Here is a tiny trained network, its code and every weight. The questions are about switching its units off for an input and a class, where a switched-off unit gives its printed mean instead of its output.

import numpy as np


def w(rows, s, z=0):
    codes = np.array(rows[::2]) - 128.0
    scale = np.full(codes.shape[1], s)
    scale[-1] = z or s
    return codes * scale


def norm(h):
    return h / np.sqrt((h * h).mean(-1, keepdims=True) + 1e-5)


def f(y):
    return y / 2 * (1 + np.tanh(0.7978845608 * (y + 0.044715 * y**3)))


def log_softmax(a):
    a = a - a.max(-1, keepdims=True)
    return a - np.log(np.exp(a).sum(-1, keepdims=True))


def net(x, mask):
    res = np.array(x, float).reshape(1, 4) / 4 @ E
    u = 0
    for l in range(2):
        y = f(norm(res) @ A[l][:, :-1].T + A[l][:, -1])
        res = res + np.where(mask[u : u + 12], y, B[l][:, -1]) @ B[l][:, :-1]
        u += 12
    return log_softmax(norm(res)[-1] @ U[:, :-1].T + U[:, -1])


A, B = {}, {}
E = w([
[225,210,51,65,138,169,165,252,167,183,76],'x0',
[234,157,200,46,53,101,139,3,159,99,47],'x1',
[130,106,73,89,214,31,226,63,93,214,126],'x2',
[135,196,74,203,59,76,20,94,62,216,72],'x3',
],0.00049)
A[0] = w([
[120,160,189,178,59,219,27,197,164,17,105,59],'L0N1',
[59,72,71,164,192,152,121,223,97,182,223,67],'L0N2',
[96,64,120,142,163,137,125,192,112,147,204,20],'L0N3',
[122,164,185,171,61,219,33,198,162,21,112,54],'L0N4',
[111,135,120,95,138,122,103,135,136,140,130,117],'L0N5',
[134,76,148,78,160,194,219,133,205,60,206,164],'L0N6',
[99,133,93,105,224,19,240,84,80,184,79,74],'L0N7',
[107,133,105,136,177,69,180,119,88,148,87,4],'L0N8',
[99,132,97,101,224,20,240,82,79,188,79,75],'L0N9',
[22,59,190,152,112,110,64,2,122,75,194,105],'L0N10',
[181,226,42,46,147,196,146,206,207,203,101,85],'L0N11',
[123,207,61,251,55,82,58,95,67,217,67,88],'L0N12',
],0.0014,0.0017)
B[0] = w([
[193,25,41,60,117,139,100,66,128,246,216,151],'L0N1',
[118,180,107,140,77,140,148,62,157,83,83,179],'L0N2',
[120,141,131,128,108,153,166,78,163,106,108,85],'L0N3',
[190,29,57,61,130,131,111,62,133,242,214,143],'L0N4',
[130,136,138,134,124,138,141,130,135,123,132,119],'L0N5',
[106,140,132,70,138,90,31,139,97,146,90,255],'L0N6',
[180,60,97,106,38,214,9,123,155,150,200,169],'L0N7',
[193,83,193,118,126,213,126,109,212,160,236,54],'L0N8',
[177,63,97,109,35,220,5,129,156,149,201,171],'L0N9',
[220,103,121,176,88,95,157,192,77,101,96,204],'L0N10',
[189,75,174,199,87,85,146,133,81,107,139,195],'L0N11',
[97,134,172,5,194,110,51,141,103,145,118,182],'L0N12',
],0.0014,0.00092)
A[1] = w([
[63,85,193,181,122,101,112,20,100,95,185,44],'L1N1',
[208,146,211,70,108,92,142,53,144,118,86,60],'L1N2',
[123,117,58,131,200,32,244,92,83,174,106,163],'L1N3',
[208,204,96,113,137,152,162,208,163,174,103,21],'L1N4',
[119,109,106,75,170,78,121,125,105,146,126,201],'L1N5',
[133,182,163,177,26,203,40,182,144,48,67,254],'L1N6',
[163,64,98,121,109,197,120,72,176,216,253,82],'L1N7',
[96,144,176,155,147,86,100,121,121,147,127,122],'L1N8',
[128,88,167,85,168,164,205,138,192,72,174,9],'L1N9',
[129,196,137,138,123,92,170,70,124,104,63,106],'L1N10',
[48,142,89,212,198,163,133,186,124,155,192,45],'L1N11',
[111,81,177,76,181,162,203,148,196,67,179,11],'L1N12',
],0.0022,0.00086)
B[1] = w([
[254,119,115,148,115,123,156,235,121,151,114,220],'L1N1',
[55,178,25,213,83,202,141,133,172,123,123,242],'L1N2',
[96,85,212,90,172,189,147,137,203,68,199,167],'L1N3',
[167,32,166,211,86,71,118,116,60,87,148,205],'L1N4',
[114,147,178,103,162,136,143,95,148,149,162,231],'L1N5',
[97,94,171,78,218,137,191,98,172,138,205,255],'L1N6',
[169,65,107,78,106,187,85,123,176,159,228,189],'L1N7',
[166,133,114,78,133,121,160,123,134,149,109,138],'L1N8',
[119,172,114,143,128,88,67,103,81,197,116,154],'L1N9',
[105,96,84,142,119,169,100,152,139,124,175,108],'L1N10',
[165,186,88,137,24,173,145,35,192,106,63,252],'L1N11',
[124,171,119,126,132,89,54,96,82,209,108,183],'L1N12',
],0.002,0.00076)
U = w([
[253,5,12,50,3,239,9,49,181,250,245,171],'0',
[6,254,11,246,15,249,250,27,251,3,6,166],'1',
[253,9,248,250,145,6,249,254,5,19,81,155],'2',
[4,253,192,6,251,6,3,54,7,246,22,111],'3',
[18,38,251,8,254,231,230,119,252,53,254,5],'4',
],0.0042,0.0028)

Each question gives the input, the list of numbers given to net, and the class t.
The units are the neurons (one row each of A and B). Each row of codes is followed by its name. A weight is (code - 128) times the scale printed after its matrix; where a second scale follows, it is the last column's (A, B and U).
mask holds one flag per neuron, layer by layer. A switched-off neuron (its flag False) gives its mean, the last column of its row in B, instead of its output. The means were averaged over made-up inputs and are rounded, as every weight is.
A unit's drop is (log p(t) with every unit on - log p(t) with that unit switched off) / (log p(t) with every unit on - log p(t) with every unit switched off).
The circuit of an input: a set's keep is (log p(t) with only the set's units on - log p(t) with every unit switched off) / (log p(t) with every unit on - log p(t) with every unit switched off). Starting from the 12 units with the biggest drops (on a tie, the unit counted first), units are removed one at a time, each time the one whose removal leaves the highest keep (on an exact tie, the one counted first), for as long as the keep stays at least 0.8.
units of the circuit, in order: the units of the circuit, biggest drop first
top k neurons: the k neurons with the biggest drops, biggest first
top k neurons in layer l: the k neurons of layer l with the biggest drops, biggest first
input [-6,-5,6,-8], class 3: units of the circuit, in order	L1N12; L1N9
input [2,3,0,8], class 3: units of the circuit, in order	L0N12
input [6,6,-2,-6], class 1: top 3 neurons	L1N2; L0N10; L1N1
input [-5,0,4,-3], class 2: top 3 neurons	L0N1; L0N4; L0N10
input [3,7,0,-8], class 3: top 3 neurons in layer 1	L1N12; L1N9; L1N11
input [-3,-4,1,-4], class 1: top 2 neurons in layer 0	L0N12; L0N11
input [4,2,5,-6], class 3: top 2 neurons in layer 0	L0N1; L0N4
input [1,-5,-7,-7], class 0: top 2 neurons in layer 1	L1N7; L1N11
input [8,-3,-7,-8], class 2: units of the circuit, in order	L1N4; L0N11
input [-6,8,8,5], class 0: units of the circuit, in order	L0N9; L0N7
input [-2,-2,-8,-4], class 0: top 2 neurons	L0N1; L0N4
input [7,-8,0,7], class 1: top 3 neurons in layer 1	L1N11; L1N1; L1N12
input [6,5,-3,-3], class 2: top 4 neurons	L1N4; L1N11; L0N2; L0N3
input [6,7,0,-2], class 1: units of the circuit, in order	L1N2
input [3,2,4,-6], class 3: top 2 neurons	L0N1; L0N4
input [-8,-7,3,-4], class 2: top 4 neurons	L1N1; L1N2; L0N10; L0N6
input [4,8,5,-2], class 1: top 3 neurons	L1N2; L0N1; L0N4
input [6,6,-2,-1], class 1: top 3 neurons in layer 1	L1N2; L1N1; L1N10
input [-6,-3,2,-6], class 2: top 3 neurons	L1N1; L0N10; L0N12
input [-7,4,4,-4], class 2: units of the circuit, in order	L1N1
input [-2,-8,8,3], class 0: top 4 neurons	L0N7; L0N9; L1N7; L0N8
input [7,-1,2,-7], class 2: top 2 neurons in layer 0	L0N11; L0N12
input [6,-8,3,-7], class 1: top 2 neurons	L1N11; L0N12
input [-1,2,-6,-4], class 0: top 2 neurons	L0N1; L0N4
